Below is a small trained network, with its code and all its weights. Each question gives an input and a class and asks what happens when units are switched off, that is, made to give their printed mean instead of their output.

import numpy as np


def w(rows, s, z=0):
    codes = np.array(rows[::2]) - 128.0
    scale = np.full(codes.shape[1], s)
    scale[-1] = z or s
    return codes * scale


def norm(h):
    return h / np.sqrt((h * h).mean(-1, keepdims=True) + 1e-5)


def f(y):
    return np.maximum(y, 0)


def log_softmax(a):
    a = a - a.max(-1, keepdims=True)
    return a - np.log(np.exp(a).sum(-1, keepdims=True))


def net(x, mask):
    res = np.array(x, float).reshape(1, 3) / 4 @ E
    u = 0
    for l in range(3):
        y = f(norm(res) @ A[l][:, :-1].T + A[l][:, -1])
        res = res + np.where(mask[u : u + 3], y, B[l][:, -1]) @ B[l][:, :-1]
        u += 3
    return log_softmax(norm(res)[-1] @ U[:, :-1].T + U[:, -1])


A, B = {}, {}
E = w([
[78,253,116,237,119],'x0',
[173,36,46,107,108],'x1',
[180,142,76,9,161],'x2',
],0.0076)
A[0] = w([
[160,185,125,39,134,15],'L0N0',
[156,140,46,117,135,3],'L0N1',
[130,206,130,73,245,33],'L0N2',
],0.011,0.0053)
B[0] = w([
[211,81,117,145,4,229],'L0N0',
[27,185,145,220,218,174],'L0N1',
[130,171,163,201,106,254],'L0N2',
],0.012,0.0039)
A[1] = w([
[200,79,136,71,101,4],'L1N0',
[153,137,137,2,109,26],'L1N1',
[152,180,157,130,196,88],'L1N2',
],0.0089,0.0034)
B[1] = w([
[144,136,131,86,151,253],'L1N0',
[180,117,107,2,227,204],'L1N1',
[17,100,60,113,177,170],'L1N2',
],0.0084,0.0034)
A[2] = w([
[81,86,102,207,101,3],'L2N0',
[62,133,255,127,83,52],'L2N1',
[204,33,198,133,97,107],'L2N2',
],0.0092,0.0033)
B[2] = w([
[189,69,120,84,126,206],'L2N0',
[7,188,99,98,195,206],'L2N1',
[167,218,137,184,76,253],'L2N2',
],0.013,0.0052)
U = w([
[161,82,130,65,143,3],'0',
[3,160,130,158,188,203],'1',
[159,118,112,185,55,163],'2',
],0.016,0.0038)

Each question gives the input, the list of numbers given to net, and the class t.
The units are the neurons (one row each of A and B). Each row of codes is followed by its name. A weight is (code - 128) times the scale printed after its matrix; where a second scale follows, it is the last column's (A, B and U).
mask holds one flag per neuron, layer by layer. A switched-off neuron (its flag False) gives its mean, the last column of its row in B, instead of its output. The means were averaged over made-up inputs and are rounded, as every weight is.
A unit's drop is (log p(t) with every unit on - log p(t) with that unit switched off) / (log p(t) with every unit on - log p(t) with every unit switched off).
most important unit: the unit with the biggest drop
k most important neurons: the k neurons with the biggest drops, biggest first
top k neurons in layer l: the k neurons of layer l with the biggest drops, biggest first
drop when u is switched off: that unit's drop, to one decimal
input [-2,-1,-6], class 1: 2 most important neurons => (L2N1, L0N0)
input [1,1,1], class 1: most important unit => L0N1
input [-2,-2,5], class 2: 2 most important neurons => (L0N0, L0N2)
input [6,7,1], class 1: 2 most important neurons => (L0N1, L0N0)
input [-2,-3,7], class 2: top 2 neurons in layer 0 => (L0N0, L0N2)
input [-4,-7,2], class 2: 2 most important neurons => (L0N0, L0N1)
input [5,4,1], class 1: 3 most important neurons => (L0N0, L0N1, L2N2)
input [-6,-6,5], class 2: 3 most important neurons => (L0N0, L0N2, L2N2)
input [7,-2,7], class 2: 3 most important neurons => (L0N0, L2N1, L0N1)
input [-6,-8,2], class 2: 3 most important neurons => (L0N0, L2N2, L0N1)
input [1,-2,5], class 2: drop when L0N0 is switched off => 2.6
input [7,6,5], class 1: drop when L0N1 is switched off => 0.7
input [-2,0,-7], class 1: drop when L2N1 is switched off => 3.1
input [-1,1,-7], class 1: top neuron in layer 0 => (L0N0)
input [6,7,2], class 1: 2 most important neurons => (L0N1, L0N0)
input [-2,-1,-3], class 1: 2 most important neurons => (L2N1, L0N0)
input [7,8,3], class 1: top 2 neurons in layer 0 => (L0N1, L0N0)
input [-2,-3,6], class 2: top 2 neurons in layer 0 => (L0N0, L0N2)
